Below are the code and all the weights of a small trained network. Each question names an input and a class and asks about switching units off, where a switched-off unit gives its printed mean instead of its output.

import numpy as np


def w(rows, s, z=0):
    codes = np.array(rows[::2]) - 128.0
    scale = np.full(codes.shape[1], s)
    scale[-1] = z or s
    return codes * scale


def f(y):
    return y / 2 * (1 + np.tanh(0.7978845608 * (y + 0.044715 * y**3)))


def log_softmax(a):
    a = a - a.max(-1, keepdims=True)
    return a - np.log(np.exp(a).sum(-1, keepdims=True))


def net(x, mask):
    res = np.array(x, float).reshape(1, 6) / 4 @ E
    y = f(res @ A[0][:, :-1].T + A[0][:, -1])
    res = res + np.where(mask, y, B[0][:, -1]) @ B[0][:, :-1]
    return log_softmax(res[-1] @ U[:, :-1].T + U[:, -1])


A, B = {}, {}
E = w([
[99,240,114],'x0',
[190,134,255],'x1',
[130,106,120],'x2',
[117,109,105],'x3',
[222,149,47],'x4',
[130,100,123],'x5',
],0.0087)
A[0] = w([
[117,102,137,73],'n0',
[134,163,133,251],'n1',
[74,100,164,108],'n2',
[179,172,156,249],'n3',
[127,92,74,73],'n4',
[165,20,116,169],'n5',
[60,176,51,185],'n6',
[175,110,126,140],'n7',
[116,120,67,195],'n8',
[110,96,80,147],'n9',
[140,32,130,173],'n10',
[95,119,44,84],'n11',
[214,146,85,74],'n12',
[60,84,160,121],'n13',
[155,109,118,120],'n14',
[172,68,152,162],'n15',
[80,156,143,95],'n16',
[136,161,101,129],'n17',
[10,116,147,78],'n18',
[184,108,178,152],'n19',
[55,145,181,68],'n20',
[134,57,135,181],'n21',
[113,132,125,167],'n22',
[120,76,172,142],'n23',
[50,109,166,90],'n24',
],0.013,0.0031)
B[0] = w([
[185,168,147,131],'n0',
[37,110,134,182],'n1',
[186,195,133,180],'n2',
[52,114,138,226],'n3',
[161,68,117,173],'n4',
[78,160,107,254],'n5',
[96,78,149,253],'n6',
[152,174,79,167],'n7',
[91,140,178,203],'n8',
[112,93,143,184],'n9',
[63,175,124,233],'n10',
[172,67,183,216],'n11',
[218,191,98,212],'n12',
[178,160,84,198],'n13',
[171,207,104,145],'n14',
[90,141,143,212],'n15',
[130,141,127,156],'n16',
[117,93,117,158],'n17',
[186,145,141,218],'n18',
[57,59,172,218],'n19',
[158,130,91,195],'n20',
[66,176,63,204],'n21',
[115,135,129,140],'n22',
[141,187,135,194],'n23',
[253,216,143,195],'n24',
],0.0055,0.0068)
U = w([
[108,153,73,232],'0',
[72,162,68,149],'1',
[255,162,61,5],'2',
[112,47,153,100],'3',
],0.0091,0.0026)

Each question gives the input, the list of numbers given to net, and the class t.
The units are the neurons (one row each of A and B). Each row of codes is followed by its name. A weight is (code - 128) times the scale printed after its matrix; where a second scale follows, it is the last column's (A, B and U).
mask holds one flag per neuron, in row order. A switched-off neuron (its flag False) gives its mean, the last column of its row in B, instead of its output. The means were averaged over made-up inputs and are rounded, as every weight is.
A unit's drop is (log p(t) with every unit on - log p(t) with that unit switched off) / (log p(t) with every unit on - log p(t) with every unit switched off).
The circuit of an input: a set's keep is (log p(t) with only the set's units on - log p(t) with every unit switched off) / (log p(t) with every unit on - log p(t) with every unit switched off). Starting from the 12 units with the biggest drops (on a tie, the unit counted first), units are removed one at a time, each time the one whose removal leaves the highest keep (on an exact tie, the one counted first), for as long as the keep stays at least 0.8.
circuit, biggest first: the units of the circuit, biggest drop first
top k neurons: the k neurons with the biggest drops, biggest first
drop of u: that unit's drop, to one decimal
input [0,3,-8,-5,-4,-1], class 2: circuit, biggest first -> (n24, n6, n10)
input [-8,0,0,-7,8,0], class 1: circuit, biggest first -> (n5, n10)
input [-5,-2,8,-3,-6,-3], class 2: circuit, biggest first -> (n24, n13, n2)
input [-1,8,0,-5,7,5], class 3: circuit, biggest first -> (n19)
input [-1,-8,7,-5,6,6], class 3: top 2 neurons -> (n11, n6)
input [2,-3,-7,6,-5,4], class 2: top 2 neurons -> (n24, n18)
input [6,-8,-3,-1,-2,-7], class 3: top 2 neurons -> (n6, n11)
input [-8,3,-4,4,-7,5], class 1: top 3 neurons -> (n10, n21, n5)
input [-3,-6,7,-8,0,1], class 3: drop of n9 -> 0.1
input [-8,8,2,-5,-3,4], class 1: drop of n23 -> 0.1
input [4,1,8,0,-8,-4], class 2: drop of n24 -> 0.1
input [-8,3,4,-4,3,8], class 0: drop of n15 -> -0.1
